Below is a small trained network, with its code and all its weights. Each question gives an input and a target symbol and asks what happens when units are switched off, that is, made to give their printed mean instead of their output.

import numpy as np


def w(rows, s, z=0):
    codes = np.array(rows[::2]) - 128.0
    scale = np.full(codes.shape[1], s)
    scale[-1] = z or s
    return codes * scale


def norm(h):
    return h / np.sqrt((h * h).mean(-1, keepdims=True) + 1e-5)


def f(y):
    return np.maximum(y, 0)


def softmax(a):
    e = np.exp(a - a.max(-1, keepdims=True))
    return e / e.sum(-1, keepdims=True)


def log_softmax(a):
    a = a - a.max(-1, keepdims=True)
    return a - np.log(np.exp(a).sum(-1, keepdims=True))


def net(x, mask):
    ids = ['εηθλπστψω'.index(c) for c in x.split()]
    T = len(ids)
    res = E[ids] + P[:T]
    r = norm(res)
    for j in range(2):
        rows = slice(4 * j, 4 * j + 4)
        q, k, v = (r @ M[0][rows].T for M in (Q, K, V))
        z = softmax(np.where(np.tri(T) > 0, q @ k.T / 4**0.5, -1e9)) @ v
        o = O[0][rows]
        res = res + np.where(mask[j], z, o[:, -1]) @ o[:, :-1]
    y = f(norm(res) @ A[0][:, :-1].T + A[0][:, -1])
    res = res + np.where(mask[2:14], y, B[0][:, -1]) @ B[0][:, :-1]
    return log_softmax(norm(res)[-1] @ U[:, :-1].T + U[:, -1])


Q, K, V, O, A, B = {}, {}, {}, {}, {}, {}
E = w([
[95,94,139,67,138,124,94,141],'ε',
[122,152,129,100,139,64,57,115],'η',
[114,84,190,66,167,130,141,86],'θ',
[51,153,226,197,39,122,125,62],'λ',
[153,152,166,104,152,206,77,130],'π',
[131,111,107,108,180,90,174,134],'σ',
[165,125,141,119,161,161,6,103],'τ',
[144,49,136,89,152,127,170,96],'ψ',
[138,143,169,68,134,178,111,99],'ω',
],0.02)
P = w([
[95,97,28,107,179,202,129,2],'0',
[154,135,75,96,116,173,148,32],'1',
[141,127,98,113,129,138,151,68],'2',
[138,133,122,125,143,125,159,88],'3',
[136,135,136,136,143,113,156,111],'4',
[140,143,147,147,144,108,159,127],'5',
[141,149,156,153,144,101,159,137],'6',
[143,155,159,165,141,99,155,149],'7',
],0.0081)
Q[0] = w([
[53,125,228,108,110,191,136,159],'head 0',
[1,146,96,218,142,68,197,145],'head 0',
[93,174,189,91,127,143,56,153],'head 0',
[231,175,70,160,187,186,79,215],'head 0',
[124,111,203,153,148,185,129,113],'head 1',
[127,197,118,111,81,132,77,157],'head 1',
[111,129,192,125,121,106,173,164],'head 1',
[70,173,203,93,209,103,110,50],'head 1',
],0.0083)
K[0] = w([
[84,144,212,85,90,164,113,164],'head 0',
[140,93,129,94,129,29,185,185],'head 0',
[85,175,151,112,126,136,62,115],'head 0',
[187,152,86,170,103,140,129,202],'head 0',
[141,125,192,114,137,163,148,130],'head 1',
[178,157,179,104,163,106,63,175],'head 1',
[117,144,164,147,114,93,169,177],'head 1',
[11,153,173,255,18,143,124,108],'head 1',
],0.0095)
V[0] = w([
[172,169,99,176,80,110,152,109],'head 0',
[132,74,152,94,152,188,169,168],'head 0',
[146,61,96,90,134,118,206,97],'head 0',
[97,184,176,147,106,132,103,65],'head 0',
[201,115,100,131,146,75,193,208],'head 1',
[144,125,1,42,145,100,137,137],'head 1',
[47,174,143,77,156,123,179,121],'head 1',
[155,132,136,104,147,158,55,122],'head 1',
],0.0081)
O[0] = w([
[153,105,141,108,147,77,81,95,56],'head 0',
[177,170,99,50,90,172,62,141,99],'head 0',
[216,138,144,225,24,95,79,90,172],'head 0',
[101,68,118,185,137,124,142,50,163],'head 0',
[30,127,145,52,157,97,140,43,1],'head 1',
[39,158,176,41,184,206,127,197,201],'head 1',
[81,109,65,81,139,82,87,150,167],'head 1',
[119,152,128,117,3,172,138,181,210],'head 1',
],0.0063,0.0068)
A[0] = w([
[142,153,115,57,66,151,118,137,123],'neuron 0',
[161,95,114,89,135,76,143,118,80],'neuron 1',
[216,96,182,197,68,151,166,109,178],'neuron 2',
[167,158,126,53,100,166,58,144,184],'neuron 3',
[168,101,102,145,153,155,248,153,120],'neuron 4',
[143,90,65,185,88,90,201,106,2],'neuron 5',
[169,137,101,132,112,85,116,164,155],'neuron 6',
[80,51,118,124,145,192,185,111,133],'neuron 7',
[157,118,118,55,93,146,195,141,129],'neuron 8',
[205,145,121,112,61,172,85,155,165],'neuron 9',
[131,132,110,136,155,169,147,186,115],'neuron 10',
[165,121,138,176,171,100,156,124,88],'neuron 11',
],0.012,0.0044)
B[0] = w([
[148,120,145,145,175,136,84,119,194],'neuron 0',
[88,170,162,129,117,78,141,158,151],'neuron 1',
[90,164,135,124,116,87,159,196,200],'neuron 2',
[150,85,112,152,77,146,163,120,249],'neuron 3',
[141,52,108,119,135,223,101,43,147],'neuron 4',
[202,146,97,167,130,117,104,81,144],'neuron 5',
[116,106,121,120,136,184,142,111,171],'neuron 6',
[246,100,50,110,120,249,75,33,156],'neuron 7',
[110,140,127,163,102,123,98,151,186],'neuron 8',
[97,137,129,99,177,105,126,100,226],'neuron 9',
[128,156,133,126,90,63,124,116,157],'neuron 10',
[152,93,129,158,100,174,87,142,142],'neuron 11',
],0.013,0.012)
U = w([
[141,114,130,113,159,186,85,52,172],'ε',
[102,119,145,140,9,137,112,167,78],'η',
[115,158,158,66,173,80,133,155,248],'θ',
[148,175,103,166,102,74,163,69,131],'λ',
[132,127,85,130,162,137,197,149,137],'π',
[114,125,133,103,129,121,149,110,89],'σ',
[150,97,108,159,179,133,118,186,90],'τ',
[111,124,132,108,127,123,139,112,72],'ψ',
[120,124,136,98,131,121,153,110,93],'ω',
],0.015,0.012)

Each question gives the input, a string of symbols that net reads in full, and the target symbol t.
The units are the heads (4 rows each of Q, K, V and O) and the neurons (one row each of A and B). Each row of codes is followed by its name. A weight is (code - 128) times the scale printed after its matrix; where a second scale follows, it is the last column's (O, A, B and U).
mask holds one flag per unit, heads first, then neurons. A switched-off unit (its flag False) gives its mean, the last column of its rows in O or B, instead of its output. The means were averaged over made-up inputs and are rounded, as every weight is.
A unit's drop is (log p(t) with every unit on - log p(t) with that unit switched off) / (log p(t) with every unit on - log p(t) with every unit switched off).
The circuit of an input: a set's keep is (log p(t) with only the set's units on - log p(t) with every unit switched off) / (log p(t) with every unit on - log p(t) with every unit switched off). Starting from the 12 units with the biggest drops (on a tie, the unit counted first), units are removed one at a time, each time the one whose removal leaves the highest keep (on an exact tie, the one counted first), for as long as the keep stays at least 0.8.
circuit, biggest first: the units of the circuit, biggest drop first
most important unit: the unit with the biggest drop
top k neurons: the k neurons with the biggest drops, biggest first
which heads matter: for each layer, one digit per head in row order, 1 if its drop is at least 0.15 and else 0, layers parted by /
input η τ η θ η ε λ σ, target λ: which heads matter => 11
input η ψ ψ η σ, target ε: top 3 neurons => [neuron 2; neuron 4; neuron 6]
input σ σ τ τ θ τ, target θ: circuit, biggest first => [head 1; neuron 2; neuron 9]
input θ τ ω π η τ, target η: circuit, biggest first => [neuron 2; head 1]
input η ω τ ω ψ, target ε: which heads matter => 00
input σ θ η ψ θ, target η: circuit, biggest first => [head 0; neuron 2]
input τ σ η τ, target η: which heads matter => 01
input η θ ω τ π σ θ ω, target η: top 4 neurons => [neuron 8; neuron 3; neuron 2; neuron 7]
input τ π η θ ε, target ε: circuit, biggest first => [neuron 7]
input σ τ η ψ τ η τ, target θ: circuit, biggest first => [head 1; neuron 9; neuron 2]
input η σ η θ ψ σ θ, target η: which heads matter => 10
input ω σ ω, target η: top 3 neurons => [neuron 3; neuron 2; neuron 7]
input σ η η η η η ε, target ε: circuit, biggest first => [neuron 7; head 0]
input η σ η, target η: top 2 neurons => [neuron 9; neuron 7]
input η τ η η σ ψ, target ε: which heads matter => 01
input θ θ θ η, target ε: which heads matter => 00
input τ ε σ, target ε: most important unit => head 1
input ψ π θ σ ψ, target η: top 4 neurons => [neuron 2; neuron 8; neuron 1; neuron 4]
input σ θ η σ η θ σ η, target θ: which heads matter => 11
input ψ ω η ψ η, target η: circuit, biggest first => [neuron 9; head 0; head 1]
input ψ θ η ε θ λ ψ, target λ: circuit, biggest first => [head 1; neuron 5]
input π θ τ θ ψ η, target ε: which heads matter => 01
input η σ σ θ σ, target θ: which heads matter => 11
